Below are the code and all the weights of a small trained network. Each question names an input and a class and asks about switching units off, where a switched-off unit gives its printed mean instead of its output.

import numpy as np


def w(rows, s, z=0):
    codes = np.array(rows[::2]) - 128.0
    scale = np.full(codes.shape[1], s)
    scale[-1] = z or s
    return codes * scale


def f(y):
    return np.maximum(y, 0)


def log_softmax(a):
    a = a - a.max(-1, keepdims=True)
    return a - np.log(np.exp(a).sum(-1, keepdims=True))


def net(x, mask):
    res = np.array(x, float).reshape(1, 8) / 4 @ E
    y = f(res @ A[0][:, :-1].T + A[0][:, -1])
    res = res + np.where(mask, y, B[0][:, -1]) @ B[0][:, :-1]
    return log_softmax(res[-1] @ U[:, :-1].T + U[:, -1])


A, B = {}, {}
E = w([
[120,129,135,127,133,132,123,131,133,124],'x0',
[130,137,139,115,146,125,130,137,127,119],'x1',
[24,152,112,92,162,105,204,75,180,192],'x2',
[187,91,18,58,142,135,125,201,229,148],'x3',
[125,124,124,134,126,125,133,132,126,124],'x4',
[122,138,123,118,132,133,126,133,122,123],'x5',
[146,81,115,186,219,251,181,148,67,164],'x6',
[132,132,121,132,127,127,123,123,127,136],'x7',
],0.011)
A[0] = w([
[163,168,103,173,146,183,136,125,161,119,140],'n1',
[188,126,101,124,112,114,54,205,174,101,137],'n2',
[33,104,174,176,205,186,244,80,47,191,123],'n3',
[118,148,202,166,91,113,78,76,73,81,78],'n4',
[158,101,88,110,70,109,75,157,180,96,133],'n5',
[34,139,164,177,181,169,207,102,73,163,131],'n6',
[178,73,94,179,209,222,159,218,82,161,2],'n7',
[103,177,154,180,108,99,85,105,83,93,201],'n8',
[206,57,97,165,220,254,189,180,72,153,162],'n9',
[89,158,199,173,106,102,87,54,54,79,182],'n10',
[117,153,171,160,108,94,96,91,59,91,89],'n11',
[167,80,128,116,131,114,38,189,171,90,141],'n12',
[169,80,86,44,126,151,182,159,159,176,163],'n13',
[222,101,164,182,109,165,61,164,42,54,234],'n14',
[85,139,107,102,145,96,152,93,163,154,136],'n15',
[216,112,162,183,115,178,42,173,37,67,55],'n16',
[50,136,106,114,172,82,198,60,233,144,103],'n17',
[91,147,187,167,81,101,72,81,28,89,101],'n18',
[154,112,56,92,164,149,145,191,204,183,48],'n19',
[217,125,91,97,91,123,53,202,175,72,138],'n20',
[143,142,119,121,105,159,159,148,115,125,104],'n21',
],0.0066,0.011)
B[0] = w([
[118,125,132,126,105,135,154,117,110,140,155],'n1',
[168,105,114,171,182,168,96,91,103,100,188],'n2',
[198,118,141,182,189,198,101,36,106,80,234],'n3',
[128,145,92,96,122,92,87,187,177,143,170],'n4',
[150,124,87,152,173,142,101,111,114,96,183],'n5',
[190,121,100,180,168,206,129,65,67,76,210],'n6',
[128,234,49,74,117,51,68,220,254,131,179],'n7',
[119,90,161,114,99,139,151,105,93,155,202],'n8',
[32,77,202,63,36,79,183,130,91,193,246],'n9',
[70,98,179,65,80,113,151,154,102,196,221],'n10',
[113,158,88,131,131,89,82,188,190,145,164],'n11',
[153,116,121,165,155,145,106,122,97,90,182],'n12',
[153,194,96,118,137,141,80,148,155,114,197],'n13',
[130,216,38,119,131,93,66,196,209,110,250],'n14',
[117,109,135,104,86,112,159,148,127,155,173],'n15',
[32,59,207,73,41,119,207,91,65,190,184],'n16',
[89,152,153,71,31,82,127,183,163,159,195],'n17',
[99,146,92,118,91,85,115,204,183,142,187],'n18',
[48,86,186,33,45,85,190,135,84,192,171],'n19',
[165,134,103,161,181,140,117,85,95,96,204],'n20',
[126,138,137,146,135,135,132,137,151,125,132],'n21',
],0.0081,0.015)
U = w([
[115,190,81,99,124,94,72,187,236,119,89],'0',
[49,68,219,77,84,102,201,123,30,159,92],'1',
[254,109,121,215,232,180,93,51,44,52,254],'2',
],0.0094,0.00079)

Each question gives the input, the list of numbers given to net, and the class t.
The units are the neurons (one row each of A and B). Each row of codes is followed by its name. A weight is (code - 128) times the scale printed after its matrix; where a second scale follows, it is the last column's (A, B and U).
mask holds one flag per neuron, in row order. A switched-off neuron (its flag False) gives its mean, the last column of its row in B, instead of its output. The means were averaged over made-up inputs and are rounded, as every weight is.
A unit's drop is (log p(t) with every unit on - log p(t) with that unit switched off) / (log p(t) with every unit on - log p(t) with every unit switched off).
The circuit of an input: a set's keep is (log p(t) with only the set's units on - log p(t) with every unit switched off) / (log p(t) with every unit on - log p(t) with every unit switched off). Starting from the 12 units with the biggest drops (on a tie, the unit counted first), units are removed one at a time, each time the one whose removal leaves the highest keep (on an exact tie, the one counted first), for as long as the keep stays at least 0.8.
circuit, biggest first: the units of the circuit, biggest drop first
unit that matters most: the unit with the biggest drop
k most important neurons: the k neurons with the biggest drops, biggest first
drop of u: that unit's drop, to one decimal
input [1,0,2,3,2,8,4,2], class 1: most important neuron	[n14]
input [-3,1,1,8,-7,-3,8,-2], class 1: 2 most important neurons	[n9, n19]
input [-3,3,5,-8,-4,6,2,-1], class 2: 3 most important neurons	[n3, n6, n9]
input [-6,-5,-8,0,-1,1,8,-2], class 1: 2 most important neurons	[n9, n16]
input [8,-6,0,-3,-3,2,-2,6], class 0: 2 most important neurons	[n9, n16]
input [7,0,-3,-3,-2,-7,-1,-6], class 0: 2 most important neurons	[n9, n14]
input [-5,0,6,8,-6,5,1,-8], class 1: 3 most important neurons	[n19, n14, n7]
input [-8,8,-8,-1,5,0,7,-2], class 1: 2 most important neurons	[n16, n9]
input [-4,-8,-4,-4,7,-4,-1,-3], class 0: 2 most important neurons	[n14, n9]
input [-6,-3,3,-5,1,-2,6,-4], class 2: 2 most important neurons	[n3, n6]
input [6,0,-8,-3,-5,3,5,-5], class 1: 2 most important neurons	[n16, n9]
input [7,4,4,6,-5,6,6,4], class 1: 3 most important neurons	[n9, n19, n14]
input [-4,0,8,8,6,-8,4,2], class 1: 2 most important neurons	[n19, n14]
input [-7,6,7,6,-3,7,2,7], class 1: circuit, biggest first	[n19]
input [6,-1,1,8,-8,2,8,8], class 1: 3 most important neurons	[n9, n19, n14]
input [-3,-8,-1,-8,-7,-3,-1,1], class 0: drop of n11	0.5
input [-2,7,4,-5,0,-2,6,-6], class 2: drop of n3	0.9
input [4,6,-3,1,7,-5,-4,5], class 2: drop of n4	0.0
input [2,3,-7,-8,-5,-3,-7,-6], class 0: drop of n14	1.0
input [-3,4,1,-3,3,-5,3,-2], class 2: unit that matters most	n3
